Below is a small trained network, with its code and all its weights. Each question gives an input and a class and asks what happens when units are switched off, that is, made to give their printed mean instead of their output.

import numpy as np


def w(rows, s, z=0):
    codes = np.array(rows[::2]) - 128.0
    scale = np.full(codes.shape[1], s)
    scale[-1] = z or s
    return codes * scale


def norm(h):
    return h / np.sqrt((h * h).mean(-1, keepdims=True) + 1e-5)


def f(y):
    return y / 2 * (1 + np.tanh(0.7978845608 * (y + 0.044715 * y**3)))


def log_softmax(a):
    a = a - a.max(-1, keepdims=True)
    return a - np.log(np.exp(a).sum(-1, keepdims=True))


def net(x, mask):
    res = np.array(x, float).reshape(1, 4) / 4 @ E
    u = 0
    for l in range(3):
        y = f(norm(res) @ A[l][:, :-1].T + A[l][:, -1])
        res = res + np.where(mask[u : u + 10], y, B[l][:, -1]) @ B[l][:, :-1]
        u += 10
    return log_softmax(norm(res)[-1] @ U[:, :-1].T + U[:, -1])


A, B = {}, {}
E = w([
[162,114,6,36,55,36],'x0',
[63,251,135,250,72,225],'x1',
[253,41,123,137,47,187],'x2',
[69,42,130,154,107,163],'x3',
],0.006)
A[0] = w([
[136,179,174,88,160,69,88],'L0N0',
[166,164,137,93,87,92,73],'L0N1',
[147,72,102,98,85,112,61],'L0N2',
[88,29,175,100,185,229,39],'L0N3',
[230,65,146,140,111,138,142],'L0N4',
[115,121,186,156,254,127,128],'L0N5',
[85,103,129,103,178,89,60],'L0N6',
[118,61,212,142,180,186,2],'L0N7',
[166,148,140,128,100,187,154],'L0N8',
[144,185,163,78,112,226,191],'L0N9',
],0.0091,0.0037)
B[0] = w([
[146,220,88,91,159,146,169],'L0N0',
[119,94,114,141,201,100,136],'L0N1',
[174,120,95,66,102,137,172],'L0N2',
[67,58,172,249,99,64,218],'L0N3',
[174,79,171,104,184,133,247],'L0N4',
[211,173,254,115,114,88,255],'L0N5',
[127,168,124,155,125,99,160],'L0N6',
[48,128,154,189,147,61,205],'L0N7',
[114,76,83,148,199,178,183],'L0N8',
[121,128,155,145,179,168,210],'L0N9',
],0.0088,0.0046)
A[1] = w([
[89,64,117,142,121,163,97],'L1N0',
[154,71,147,88,100,45,120],'L1N1',
[123,181,162,193,50,195,44],'L1N2',
[90,188,92,191,99,255,3],'L1N3',
[199,84,195,146,41,121,165],'L1N4',
[99,173,106,89,197,93,88],'L1N5',
[171,48,132,169,116,81,21],'L1N6',
[102,131,26,97,177,98,61],'L1N7',
[126,145,96,35,118,79,52],'L1N8',
[93,121,139,116,87,144,81],'L1N9',
],0.0091,0.003)
B[1] = w([
[70,208,142,104,98,112,165],'L1N0',
[109,220,93,136,29,169,243],'L1N1',
[102,86,83,179,156,210,223],'L1N2',
[66,176,36,106,181,201,254],'L1N3',
[19,45,125,125,157,192,239],'L1N4',
[208,128,137,123,47,101,184],'L1N5',
[133,115,179,112,53,219,192],'L1N6',
[115,116,104,216,60,33,181],'L1N7',
[3,99,104,244,52,120,204],'L1N8',
[132,149,165,144,147,110,113],'L1N9',
],0.0058,0.0037)
A[2] = w([
[112,168,126,165,125,192,89],'L2N0',
[183,76,108,33,91,166,108],'L2N1',
[165,204,179,75,131,98,2],'L2N2',
[131,42,105,115,75,140,81],'L2N3',
[124,123,170,125,170,248,166],'L2N4',
[84,186,104,173,197,99,85],'L2N5',
[158,95,95,52,120,71,155],'L2N6',
[120,135,54,149,85,45,83],'L2N7',
[123,44,85,7,73,139,62],'L2N8',
[119,101,149,168,129,83,50],'L2N9',
],0.011,0.0045)
B[2] = w([
[104,134,82,164,137,142,178],'L2N0',
[177,84,155,134,89,187,185],'L2N1',
[179,219,113,103,136,106,149],'L2N2',
[192,245,162,120,141,185,176],'L2N3',
[117,123,37,84,109,51,255],'L2N4',
[161,96,129,88,112,185,185],'L2N5',
[67,95,131,159,86,143,179],'L2N6',
[109,61,122,89,76,43,187],'L2N7',
[91,211,189,128,132,169,195],'L2N8',
[75,115,155,122,168,158,141],'L2N9',
],0.011,0.0075)
U = w([
[191,232,178,100,191,72,103],'0',
[104,103,100,85,45,29,144],'1',
[208,14,104,84,193,140,2],'2',
[75,52,228,203,194,102,220],'3',
[78,138,2,143,179,187,170],'4',
[161,106,208,87,60,227,97],'5',
],0.018,0.0038)

Each question gives the input, the list of numbers given to net, and the class t.
The units are the neurons (one row each of A and B). Each row of codes is followed by its name. A weight is (code - 128) times the scale printed after its matrix; where a second scale follows, it is the last column's (A, B and U).
mask holds one flag per neuron, layer by layer. A switched-off neuron (its flag False) gives its mean, the last column of its row in B, instead of its output. The means were averaged over made-up inputs and are rounded, as every weight is.
A unit's drop is (log p(t) with every unit on - log p(t) with that unit switched off) / (log p(t) with every unit on - log p(t) with every unit switched off).
The circuit of an input: a set's keep is (log p(t) with only the set's units on - log p(t) with every unit switched off) / (log p(t) with every unit on - log p(t) with every unit switched off). Starting from the 12 units with the biggest drops (on a tie, the unit counted first), units are removed one at a time, each time the one whose removal leaves the highest keep (on an exact tie, the one counted first), for as long as the keep stays at least 0.8.
circuit, biggest first: the units of the circuit, biggest drop first
unit that matters most: the unit with the biggest drop
k most important neurons: the k neurons with the biggest drops, biggest first
k most important neurons of layer l: the k neurons of layer l with the biggest drops, biggest first
drop of u: that unit's drop, to one decimal
input [-2,-6,-7,3], class 0: unit that matters most -> L0N5
input [-8,7,-2,3], class 4: circuit, biggest first -> (L2N4, L1N3)
input [-7,5,-6,-4], class 0: circuit, biggest first -> (L0N5, L0N3)
input [-3,-3,8,8], class 3: 2 most important neurons -> (L0N3, L0N7)
input [-8,4,-7,-1], class 0: 2 most important neurons -> (L0N5, L0N3)
input [2,1,4,-5], class 2: circuit, biggest first -> (L0N4, L0N1)
input [-3,2,8,1], class 2: circuit, biggest first -> (L0N4, L2N4)
input [0,-3,-3,-2], class 0: 2 most important neurons -> (L0N5, L2N2)
input [-1,3,-6,0], class 0: 2 most important neurons -> (L0N5, L1N4)
input [4,-4,2,-5], class 5: 3 most important neurons of layer 0 -> (L0N4, L0N7, L0N2)
input [-4,7,5,3], class 4: drop of L1N2 -> 0.0
input [-1,-6,7,-6], class 5: drop of L2N8 -> 0.1
input [-7,3,7,5], class 3: drop of L0N3 -> 0.3
input [-2,-1,5,0], class 2: circuit, biggest first -> (L0N4)
